Each row of numbers belongs to one of the objects below and depends on some of the facts about them. Some rows are named. Which object is each other row?

Some facts about the objects:
Θ: is directly part of; Ω: is of sort; λ: is directly followed by
[drabre flusos flere fevur plodran stenis nedan stofluk] Θ stapo
[baruzi nizel zasum tose] Θ drili
[depan betrir] Θ zevun
[raru ridivem gonas flebo vofon brivavan truza ludrotul drodefar zuras] Θ flustom
[graskun gretris bagri vafim] Θ vesu
[regem kliflur pusketes fovek litrater vazar zostam grimur drobruflol fetrak dafes klubru fluba] Θ bropin
[mabisi zalapos govu sasi binu trekos beklok zodos drebuk plumemi vusam pado pulus lipla] Θ plupal
[trazo sotok broflivik noskur sadragen plobal vipli kibegril gizus] Θ flere
[goskapli ludisken tebuk maklo] Θ flavemo
[kegal tovis klapen] Θ stima
[plegre vaflabrem flugim lugir klufu razol] Θ dilazel
[stadon bravine gratra flutrun niful flibo] Θ lome
[vedrutrum zazis nuskek fliflok pizo lastu lelero] Θ liskitrin
[bropin zinek drakler mokam gastes goplilel klaklu stunapla rimu] Θ midru
[postu tregrul] Θ niskomer
[stodrin plifom fliske zibrore plinel nuver duro sesku dabek sikir laflan] Θ trufu
[stuvil reni teklum donom] Θ flusos
[skisol pomol drili flavemo dilazel] Θ dresku
[mitron neru flugir] Θ kludrin
[vesu klagridum grali veskil kludrin faklor siplomul] Θ dasom
[suzik bratran lustul dani] Θ stopuski
[purak liskitrin drovim pluklega lome flustom plupal sivages bemaruk vadris bugrogol] Θ klugor
[dotres darun] Θ denusko
[flude pliram klutadros grutem kloflal skerek stifa klaskan zaskistur] Θ goplilel
[stolal niskomer roku noplil rutror zibri tolan stima denusko dregron zevun stopuski] Θ trefluk
[flinam meflos feplo] Θ trebro
[grumek dulem festa seplok] Θ bemaruk
[pilu brigum tradis suflir] Θ drovim
[pigru brelo lugu solol traklak traska] Θ stenis
[sagri seskikik nofis vavis klusal rugis legra] Θ veskil
[plunol] Θ nuver
[bezi drudra drakal] Θ skisol
[zedis] Θ drabre
[skapedil klinalu klistum trafle] Θ rutror
[drabre depan raru nizel graskun ridivem regem mabisi trazo goskapli kegal plegre dasom flusos postu zalapos tovis sotok kliflur stuvil skisol vesu suzik pusketes ludisken gonas purak dotres flude stolal pilu klagridum broflivik neru reni govu sagri liskitrin dulem litrater zasum plunol vaflabrem binu bezi fliske seskikik nofis darun drakler rutror stapo pizo trekos zibri vofon truza beklok vavis teklum skapedil brigum flugim donom klutadros zostam lugir nuver seplok klusal drebuk pluklega lome klapen mokam plodran kloflal klistum flustom plupal drobruflol veskil kludrin tebuk ludrotul dabek stifa stima drakal gastes sivages plumemi goplilel betrir pado flutrun trufu klufu bemaruk kibegril vadris rugis denusko razol tradis gizus maklo flibo faklor klubru fluba dregron legra drodefar suflir bugrogol midru laflan rimu lelero dani klugor stopuski] Ω 494
[baruzi stadon vedrutrum bropin stodrin zinek zazis mitron flere flinam nuskek grumek fliflok pigru meflos fovek sasi noskur plifom vazar niskomer roku sadragen brelo drovim dresku plobal fevur noplil zibrore lugu flebo flugir feplo trefluk brivavan tregrul zedis grali plinel festa solol pliram tolan zodos klinalu gretris bravine vipli grutem pomol drudra grimur duro drili bratran lastu stenis nedan sesku gratra skerek traklak stofluk vusam klaklu lustul fetrak flavemo klaskan zaskistur trebro sikir bagri dafes niful trafle pulus traska stunapla vafim lipla tose dilazel zevun siplomul zuras] Ω 548
λ:
baruzi zasum nizel tose
regem vazar fluba grimur klubru drobruflol dafes zostam fetrak fovek pusketes litrater kliflur
kegal klapen tovis
postu tregrul
ludisken tebuk goskapli maklo
flinam meflos feplo
nuskek fliflok pizo vedrutrum lastu zazis lelero
sagri vavis klusal nofis rugis seskikik legra
dulem grumek festa seplok
plifom plinel stodrin zibrore nuver sikir dabek sesku laflan fliske duro
darun dotres
drakler stunapla mokam bropin gastes rimu zinek goplilel klaklu
flugir neru mitron
vofon drodefar truza brivavan gonas flebo ludrotul ridivem raru zuras
teklum reni stuvil donom
grali faklor veskil vesu kludrin klagridum siplomul
skapedil trafle klistum klinalu
brigum pilu suflir tradis
flugim klufu plegre vaflabrem lugir razol
tolan denusko stima rutror stopuski dregron zevun niskomer stolal roku noplil zibri
pluklega vadris liskitrin plupal purak drovim bemaruk sivages lome flustom bugrogol
plodran flere flusos stenis fevur stofluk drabre nedan
pomol flavemo drili dilazel skisol
drudra drakal bezi
kloflal stifa grutem flude pliram klaskan klutadros zaskistur skerek
traklak lugu brelo pigru traska solol
betrir depan
flutrun bravine niful flibo stadon gratra
kibegril plobal gizus noskur sadragen sotok trazo vipli broflivik
lustul suzik bratran dani
bagri vafim gretris graskun
pulus sasi mabisi zodos zalapos drebuk lipla pado trekos govu plumemi vusam binu beklok

Named rows:
[ 15  32 -36 -21  -6  -5 -35  -4  50  12 -13  -6  21 -33   1  15  10  -5
 -19 -32   2  -2 -23   0  -4 -12  46  21 -14  13 -23   0  31  15 -32 -41
   8  18 -38 -26 -18  -2  33  -2 -17 -10  -5  14  33]: liskitrin
[ 18  24 -43  -9  -6  -8 -44  -4  52  15  -7 -17  17 -32   5  21   4  -6
 -19 -36   7   6 -21  -4 -10 -10  52  26 -12  10 -25  -4  34  13 -32 -42
   8  22 -36 -20 -20   8  33  -3 -11 -18  -2  10  36]: plupal
[ 41 -22 -41  11 -21 -10 -12   8   9  19 -45 -37  -7  -9  29  31  14  24
   0 -20  35  13  -8 -18   1  16  33  55  -7  -5  -4  -2  40 -16 -51 -31
   6  29 -32 -32  30 -23  37   0 -10   5  18  -1  24]: tose
[ 48  -1 -23  -8  -9  -5   5  19  11   5 -33 -20  14 -17  23   7  18  27
  -6 -17  33   0 -12 -10  14  27  25  38  -8   1   5  13  32 -14 -54 -26
   6  30 -38 -33  36 -31  39   5 -10   9   4  -1  23]: stunapla
[ 10  22 -29   1   4 -24 -36   5  38   3  19 -13  14 -39   4  10  16   3
 -29 -35   1   4 -11  -7  -3   3  50  23  -4  18  -9  10  32  21 -27 -45
  13  22 -37 -27  -5   2  38  -1 -25  -8  -7  23  22]: midru
[ 14  12 -52  14 -15  -6 -50   0  30   3  18 -25 -22 -35   6   7  11  -3
 -45 -42  -3  10 -24  -6 -14  -3  42  41   9  16  -4   0  46   2  -8 -25
  12  28 -30 -31 -21   7  47  -1 -20  -4 -16   9  10]: seskikik
[-10  25 -28  29  10 -22 -58  22  61  13   6 -43 -35  -5  19  -4 -13  11
 -18 -32  -8 -14 -26 -15 -13  21  49  22 -15  20   0 -13  37  41  -8 -29
  19  30 -33 -23 -31  10  63 -16 -12  -5 -26  -4  22]: bugrogol
[ 32  12 -44   7 -15 -21 -49  -5  33  10   1 -15   0 -46   0  21  10   4
 -22 -37   4   3 -25   2 -12  -2  34  34 -17  11 -30 -16  40  16 -15 -24
  15  26 -33 -34  -2  -4  20  -6 -18  -1  -3  20  15]: dani
[ 43   0 -38   7  -3  -4  -7  11  18   9 -31 -33 -10  -5  39  12   8  24
  -7 -21  34   2 -18  -9   5  25  36  58  -3   9   0   8  43  -9 -61 -22
   6  27 -33 -28  30 -21  46   0 -15  13  14  -6  20]: zedis
[ 17  13 -35  -7 -19 -18 -42  -8  30  15 -19 -11   0 -39  -5  14  21   5
 -21 -28   2 -14 -19   0  -6  -9  38  30 -10   6 -14 -10  37  13 -14 -34
  12  18 -41 -41  -8 -16  24  -5 -33  -5  -8  21  25]: bezi
[ 46  -7 -37  -4 -18  -2  -2  11  13   9 -49 -24   3 -11  27  20  12  24
  -3 -16  30   6 -17  -9   5  22  26  46 -10   3  -6   2  36 -14 -56 -26
   4  28 -35 -31  34 -26  40   3  -9  13  12  -1  20]: feplo
[ 16  12 -35  -6 -19 -19 -43  -9  29  17 -20 -12  -1 -39  -6  14  22   5
 -21 -27   3 -14 -19   0  -7 -10  37  31 -10   6 -13 -10  39  13 -14 -34
  11  17 -41 -41  -9 -17  23  -5 -34  -5  -7  21  26]: plegre
[ 41  26 -27 -12   4 -19 -35   4  33  14  19  -2  12 -47  -9   3  14  14
 -17 -31  12 -14 -26  10   2 -18  21  28 -11  11 -15  -8  51  19 -25 -12
  20  28 -42 -36  -8 -16   9 -10 -31   1 -18  11  24]: betrir
[ 23 -10 -35  37   5 -17 -17  40  28   7 -15 -53 -39  14  46  16  -2  33
  -2 -21  16  19 -21 -23   2  43  24  52 -21  11   4  -3  44  18 -51 -16
  16  33 -25 -23  16  -9  69  -9   0  24   4 -11   3]: roku
[ 27  -1 -51  25   3  -8 -17  22  19  -2 -24 -55 -35  10  52   7  11  24
 -19 -25  24  11 -26 -14   2  38  42  73   2  12  12   9  54   4 -69 -23
   8  21 -31 -23  19  -7  63  -4 -20  18  15  -6  14]: vipli
[ 28  20 -24 -12   0 -21 -35   1  29  23   7  -9   8 -42 -10   2  20  14
 -17 -28  14 -21 -17   4   1 -24  30  30  -1   5  -2  -6  52  14 -24 -21
  18  23 -45 -39 -15 -19  11 -10 -42  -7 -19  11  34]: ludisken
[ 15  -4 -35  29   5 -10 -18  40  35  10 -30 -61 -33  22  47   8  -7  29
  -3 -20  21  12 -21 -25   0  43  35  47 -13   7  13  -1  43  13 -55 -25
  11  32 -30 -16   6  -2  74  -9   3  11  -2 -20  20]: zuras
[ 26  16 -41   2  -6 -18 -42  -6  41  11  13  -6   9 -41   3  32  10  -1
 -19 -38   0  16 -19  -1  -7 -11  38  33 -21  17 -38  -8  36  21 -26 -33
  17  23 -30 -31  -5  -3  26  -3 -17   3   7  23  12]: rutror

Which object is each row?
No name comes twice in this set of rows, the named rows included.
[ 19  19 -37   4  -8 -17 -45   0  35   9   3 -18  -7 -36   2   5  12   6
 -28 -34   2  -9 -24  -1  -8  -2  39  33  -5  13  -9  -6  43  16 -16 -26
  14  24 -38 -34 -13  -5  31  -7 -28  -3 -14  14  21] : plunol
[ 12  -1 -23  37  10  -9 -20  41  45  18 -27 -58 -38  27  49   5 -21  29
   7 -21  22   1 -16 -31  -1  50  40  38 -18  10  11  -2  31  14 -40 -24
  13  40 -27 -19   7  -7  82  -9  10   8  -6 -29  20] : vusam
[ 14  15 -44   8  -5 -13 -46  -8  40  12  18 -16  -1 -36   9  22  11  -6
 -30 -44   3  13 -13  -9  -9  -9  54  38  -3  16 -21   2  37  10 -21 -40
  13  23 -30 -28 -15   2  38   0 -21  -9   2  17  19] : nuver
[-13  17 -12  44  14 -37 -57  23  54   9  21 -37 -34 -16  18  -6 -14  16
 -19 -33  -8 -17 -11 -21 -13  37  54  14 -12  25   5  -5  23  42   7 -35
  22  36 -32 -28  -9   5  65 -12 -15  -4 -25   5  15] : kliflur
[ 10   6 -46  21 -12 -16 -57  -2  29  14  10 -33 -20 -31   7  11  24  -1
 -34 -47   1   5 -16 -11  -9  -1  48  47  -1   1  -3  -6  49  10 -10 -32
  14  19 -32 -36 -28  -6  38  -2 -26 -13  -6  14  21] : razol
[ 24 -11 -49  25  -5  -9 -14  33  14   1 -22 -57 -33   9  42  13  15  26
 -18 -25  20  23 -22 -21   2  35  30  62  -4   4  14   5  53   2 -61 -23
   9  25 -29 -22  11  -5  65  -3  -9  16   6  -6  13] : sesku
[ 11  25 -53  19   1 -15 -56  -2  36  -1  14 -34 -27 -29  21  -3  16  -1
 -43 -45  -2  -4 -31   1 -10  10  55  55   4  18  -4   1  53  21 -27 -26
  13  15 -34 -30 -19   4  44  -6 -34  -2  -4  15  17] : trazo
[ 21   9 -42  16 -11 -23 -52  -2  30   5  12 -26  -1 -47   5  10  14   2
 -34 -43   6   3 -17  -7 -13  10  50  34  -1   9 -11  -2  37   9 -10 -35
  11  27 -34 -31  -4   3  32  -1 -18 -14  -6  19  22] : gastes
[  7   7 -40   9  -7 -17 -49 -10  36  21  11 -20  -4 -32   7  28  19  -5
 -25 -43   4  12  -5 -14  -7 -15  56  41  -4   8 -18  -1  39  10 -20 -46
  15  18 -31 -33 -22  -5  36   0 -27 -14   5  18  24] : skisol
[ 32  -5 -51  17  -6   3 -17  31  22   4 -26 -58 -18   7  43   9  13  18
 -16 -32  26  26 -25 -19   3  34  34  59  -6  -5  10   6  51  -8 -60 -24
   5  26 -28 -18   2  -3  62   1   5   1   6 -15  23] : lipla
[ 45  -9 -32  -1 -17 -10   0  16   9   3 -44 -26  11 -18  25  18  16  27
  -5 -15  31   7 -13 -13   6  32  28  40  -9   1   0   8  30 -13 -53 -33
   3  30 -37 -30  44 -23  40   4  -8   9  10   5  21] : grutem
[ 35  -3 -35   1   0  -2   1  17  23  12 -20 -28   1   0  35  25  10  19
  -4 -22  28  20  -9 -18   9  15  35  50  -8  10  -4  14  37  -8 -66 -33
   8  27 -29 -24  22 -17  54   4 -10  12  17  -5  19] : trebro
[ 48  -1 -22  -7  -8  -8   5  21  10   3 -32 -21  17 -19  22   5  20  28
  -7 -18  33   0 -11 -11  13  31  25  36  -7   1   7  14  31 -13 -53 -28
   5  30 -38 -32  39 -30  39   6 -10   8   3   1  23] : vazar

The same objects again, as new rows of numbers:
Known rows:
[ 59  54   6  -6   6  22  17 -53  10 -42  44  -2 -29 -26  42 -11  -5  17
 -10 -13 -43 -22 -25 -26   2   0  44  -1   1]: sadragen
[ 44  57 -10 -50  -6 -19  -5 -46  16 -25  25  26  -7 -33  37 -29 -67 -19
 -33 -31  -2  -1  -4 -78 -12  -5  18 -26 -14]: vavis
[ 31  28 -45 -33 -25   2  26 -24   3 -71  36  39  -7 -67  14  23 -12 -29
 -13  -7  14 -32 -30 -69  -5   2 -48 -28  -3]: litrater
[ 41  61   0 -45  -4 -16  -5 -45  21 -19  17  15   4 -32  37 -34 -69  -3
 -33 -36  11   1  -6 -70  -5 -10  21 -34 -15]: flutrun
[ 37  52 -12 -42 -10  -8   5 -40  20 -30  21  21   1 -42  29 -15 -54 -11
 -27 -27  13  -8 -13 -69  -2  -7   4 -33 -12]: flibo
[ 35  49 -15 -42 -11  -6   9 -38  20 -33  21  22   0 -46  27  -9 -49 -15
 -25 -25  13 -11 -15 -69   0  -5  -1 -32 -10]: gonas
[ 45  62  -9 -39  -1 -19  -7 -48  10 -15  30  24   2 -21  39 -35 -58  -2
 -30 -38  13   1 -11 -76 -11  -4  27 -35 -15]: kibegril
[ 54  50  11 -12   2  27  21 -48  20 -48  32  -9 -28 -41  36  -3 -10  13
 -10  -8 -44 -26 -22 -19   9  -5  33   1   2]: zazis
[ 45  46  24 -13   6  23  28 -41  11 -50  57 -10 -14 -35  38 -19 -36  33
  -6  -7 -54 -30 -20 -39   5  -2  50   8 -16]: dresku
[ 62  60  21 -12  10  14   8 -56  14 -37  31 -11 -23 -22  47 -29 -29  25
 -21 -17 -50 -16 -13 -25  -1  -9  57   1  -2]: meflos
[ 23  23 -49 -39 -29  17  38 -23  17 -66  35  38 -12 -76   6  44  -4 -40
  -9  -1  20 -32 -36 -66  13   5 -53 -28  -2]: beklok
[ 45  51 -24 -27  -4 -13   2 -42  13 -38  33  23  -3 -45  29 -19 -65  -7
 -35 -22  19  -2  -9 -76   3  -8   6 -24 -20]: rutror
[ 62  60  14  -8  10  18  10 -56  11 -36  40  -6 -26 -20  46 -23 -16  23
 -14 -17 -45 -18 -19 -26   0  -3  55  -1  -1]: brelo
[ 34  46 -17 -43 -14  -3  11 -36  21 -36  23  23  -3 -50  25  -4 -43 -17
 -24 -22  14 -11 -18 -68   3  -5  -8 -31 -10]: drebuk
[ 61  57  17 -11   9  16  12 -55  14 -41  32  -9 -25 -26  44 -23 -24  22
 -19 -14 -50 -20 -15 -25   1  -8  51   1  -1]: feplo
[ 38  55  -6 -45  -9 -10   0 -40  22 -26  19  17   0 -40  32 -22 -56  -8
 -28 -30  13  -3 -12 -69  -1  -9   7 -33 -12]: mabisi
[ 41  48 -23 -36  -5 -16   2 -43  12 -36  26  25  -1 -38  32 -21 -54  -9
 -38 -23  15  -4 -15 -75   0  -7   5 -24 -16]: dani
[ 23  54  -7 -40 -13  -8  14 -26  24 -33  39  13  11 -54  28 -14 -71  -6
 -10 -27  11 -16 -18 -77   5   1   7 -25 -21]: klugor

Rows to name:
No name comes twice in this set of rows, the named rows included.
[ 54  38  -8  -4  -8  27  30 -39   5 -74  40   2 -32 -53  30  12  13   7
  -3   2 -46 -41 -31 -21   0  -2   2   3   7] : fovek
[ 36  35 -17 -47 -10  -2  16 -39   8 -42  32  33  -2 -40  23  -7 -43  -9
 -32 -17   8 -12 -14 -77  -5  -7  -5 -33 -16] : razol
[ 30  37 -29 -42 -19   4  22 -31  19 -48  28  28  -6 -60  18  14 -27 -26
 -19 -15  17 -19 -25 -68   7  -1 -25 -30  -7] : trekos
[ 44  48 -28 -27  -5 -11   5 -39  13 -42  35  24  -4 -48  27 -14 -60  -9
 -33 -19  21  -4 -11 -75   4  -7   0 -24 -19] : stopuski
[ 38  43 -30 -48 -15  -7  13 -38  14 -44  32  35 -12 -50  26   0 -43 -32
 -24 -17   1 -14 -15 -77  -5   0 -10 -23  -9] : legra
[ 32  36 -41 -35 -10   0  24 -36   9 -52  26  36   4 -52  18  18 -36 -27
 -22 -11   8 -28 -20 -70  -1   1 -14 -31  -5] : laflan
[ 53  36 -16  -2  -1  29  34 -45  10 -69  43   1 -34 -52  30  16  10   4
 -14   7 -39 -33 -32 -24  17  -2  11  12   3] : roku
[ 38  46 -22 -37 -14 -12   8 -35   7 -46  27  28   0 -47  27 -10 -42 -13
 -25 -23  10 -16 -17 -71 -11  -4 -12 -31  -9] : rimu
[ 68  66  16  -1  13  19   6 -56  13 -32  50  -8 -28 -20  45 -27 -28  27
  -9 -21 -41 -13 -14 -27  -2  -3  62  -6  -4] : flere
[ 57  46   3  -7  -1  21  21 -44   9 -62  37  -3 -29 -41  36  -4  -3  14
  -9  -5 -48 -32 -24 -23  -1  -5  22   3   4] : zinek
[ 34  38 -40 -34 -14   1  20 -36   6 -46  41  39  -7 -47  21  12 -20 -25
 -16 -16  17 -20 -28 -74  -1   5 -18 -32  -7] : broflivik
[ 33  37 -34 -34 -19  11  26 -27  21 -53  35  28  -8 -70  11  24 -36 -27
 -11 -11  20 -22 -20 -67   9   0 -29 -34  -8] : flustom

Now the same objects, written a new way:
Some objects and their rows:
[  6  10   1   1 -23   0  -8  13 -14   8 -18   8  -3   4   8   7  -3  -3
  17  -5  24   1   1   3   5   0  13  -3  -2  -5   0   5  -6  10]: fluba
[-23  -5   8   2   9   2  -6  -3   9  12   2  -7   1  -1 -11 -11  -8  -8
  -8   5  -1   4   2   6  -9 -20 -17   9   6  -8  -2  -1   2  -3]: tose
[ 14   3  -5   0  -8  -4   9  -1 -13   9  -2   3   3   3   0   3   6  -6
   5   0  -6  -6   1  -1   7  25   8 -17  -8   5   8  -1  -4   3]: trazo
[-23 -12   2   1  11  -4   3  -8   2  19   7 -15  10   0 -23 -18   1 -21
 -12  10 -35  -5   7  -1  -5   6 -27 -12  -4   5   2  -3   3 -12]: klaklu
[ 24  10  -2   4  -3   2   5   1 -13  12 -11  11  -4   2  11   4   4  -1
  10  -4  24   4  -2   2   1   2  14   0  -1  -4   7   1  -2  12]: mokam
[ 16   6  -3   1  -8  -1   6   0 -11   6  -4   6   0   3   4   5   3   0
   5  -2   7  -2  -1   0   4  14  12  -9  -4   0   7   0  -4   6]: rugis
[-20   0  12   4  11   7 -10   0   9  12  -3  -2  -3  -1  -4  -9 -12  -3
  -5   2  20  12   0   9 -12 -38 -11  22  12 -15  -3   1   3   4]: tolan
[ 16   7  -2   2  -7   0   4   1 -11   6  -6   7  -2   3   7   6   2   2
   7  -3  15   0  -2   2   4   9  14  -4  -2  -2   6   0  -4   9]: nofis
[ 12   6   0  -3  -5   3  -4   2   8 -27   6   7  -8   3  17  18  -3  26
   4  -6  23   1  -8   2   5  -2  23  11   6  -4  -3   0  -2   6]: pluklega
[ 31   6  -8   2  -1   2  -1   9 -16   4 -22  13  -4  -2  18   0  12  -5
  18  -7  19   4  -2  -7   3  -2  10   4  -5   7   1   7   2   6]: flusos
[ -3  -2  -8  -4 -26 -12   4   6 -18   9  -4  -6  10   4 -13   1   6 -18
   8   3 -31 -17   8  -7  13  45  -2 -36 -17  14   4   1  -8  -6]: pusketes
[-24  -6   5   0  10  -7  -2  -5  19 -20  30 -11   5 -20 -18  -6  -6   7
 -13  -1 -41   0   0  -6 -11   3 -20   3   1   6 -14  -5   5 -13]: lipla
[ 17   8  -2   2  -7   0   4   2 -11   6  -6   8  -2   3   7   6   2   1
   7  -3  15   0  -2   1   4   9  13  -4  -2  -1   6   0  -4   8]: graskun
[19 10  0  3 -6  3  1  3 -9  6 -9 11 -5  2 12  7  0  5 10 -5 28  5 -3  3
  1 -3 17  4  2 -7  5  2 -3 12]: neru
[ -4  -8   3   6  30   2  10 -16   4  23   8  -7   5  -2 -12 -18   4 -13
 -16   8 -15   5   2   2 -11 -10 -21   3   2  -1   7  -5   6  -4]: klaskan
[ 16   9  -4   1  -5  -8   7   0   1 -25  21   5   0 -15   2  12   3  18
   2  -9 -19  -2  -5  -9   1  27  12  -7  -5  10  -6  -3  -1   0]: drebuk
[-26 -15  10   0  20   7 -22   3  27 -24  14 -14  -4   4  -2  -1 -11  14
  -8   5   0  -1  -8   9  -6 -28  -1  24  14  -8 -12   0   4  -4]: nuskek
[18 11  1  3 -7  3  1  3 -9  7 -9 11 -5  3 12  7 -1  5  9 -5 28  5 -3  4
  1 -2 17  4  2 -7  5  1 -3 13]: zasum

Name these rows:
No name comes twice in this set of rows, the named rows included.
[ 16 -14 -16  -7   3  -7   1   4   0 -30   6  -9   5   3   5   5  18   4
   5   2 -40 -20  -2 -14  16  40   6 -19 -15  27  -4   3   1 -15] : lome
[ -4  -4 -10  -4 -27 -13   6   5 -19   9  -3  -8  11   4 -16   0   7 -20
   7   4 -39 -19   9  -8  14  51  -4 -41 -18  16   4   1  -8  -9] : litrater
[ 41  13  -2   8  16   8  12  -8 -12  16  -8  17  -6   1  19   3   8   5
   5  -5  37  12  -7   5  -4  -8  19  11   4  -7  13  -1   1  18] : kloflal
[  4   7  -1  -1 -24  -3  -5  12 -15   8 -14   5   0   4   2   5  -1  -7
  14  -3  10  -4   3   0   7  12  10 -12  -5   0   1   4  -6   6] : klubru
[  2   5  -3  -1 -24  -5  -4  11 -16   8 -13   3   1   4   0   5   0  -9
  14  -2   4  -6   3  -1   8  17   8 -15  -7   2   2   3  -7   4] : drobruflol
[-26 -17   9  -1  20   5 -21   2  27 -24  16 -16  -2   4  -4  -1 -11  13
 -10   7  -7  -4  -7   8  -5 -22  -3  20  12  -6 -11   0   4  -6] : fliflok
[ -1  -3   6   7  31   7   5 -13   6  22   3  -1   1  -2  -5 -15   0  -8
 -13   5   7  12  -1   6 -15 -26 -15  16   8  -8   6  -3   7   2] : grutem
[-29 -13   8  -3  13   3 -13  -3  26 -22  16 -13  -1   1  -6  -1 -11  13
 -14   5  -9  -1  -3   4  -4 -19 -10  16  10  -5 -10  -2   3  -9] : festa
[ 10   0  -2  -4  -3   1  -2   1   7 -27   9   2  -5   4  12  15  -1  22
   1  -3   7  -5  -7   0   8  10  20   2   2   1  -2  -1  -2   2] : suflir
[  7   0  -4  -5  -6  -2   1  -1   6 -26  12  -1  -1   3   7  14   1  19
  -1  -2  -5  -8  -5  -3  10  21  16  -6  -2   5   0  -2  -3  -2] : purak
[ 20  13  -1   2  -4  -3   3   3   2 -26  15  11  -5 -16  10  14  -1  24
   6 -12   2   5  -7  -5  -3  10  18   5   1   3  -8  -2   0   6] : mabisi
[ 46  -1 -17   4  20  -2  20  -8 -21  14  -9   7   4  -2   9  -8  26 -14
   7   0 -16  -3   0 -13   4  27   1 -14 -14  20  11   1   5  -2] : goplilel
[ 34   3  -9   5  13  -1  22 -13 -16  18   2   6   3   2   4  -2  14  -6
  -2   2  -6  -2  -1  -3   2  25   7 -14  -8   7  16  -4   0   5] : klutadros
[ -9   1  -6 -18 -23  -6  19 -15   7 -21  10   0   4  11   0  16   1  18
 -15   1  -7  -8   5  -7  19  31   2 -21  -8   6   8  -8  -5 -12] : ridivem
[-30 -17   0  -2   7  -8   4  -9   5  11  14 -20  12  -1 -28 -16   0 -19
 -16  12 -52 -12   8  -4  -1  19 -30 -20  -8  10   0  -4   1 -18] : duro

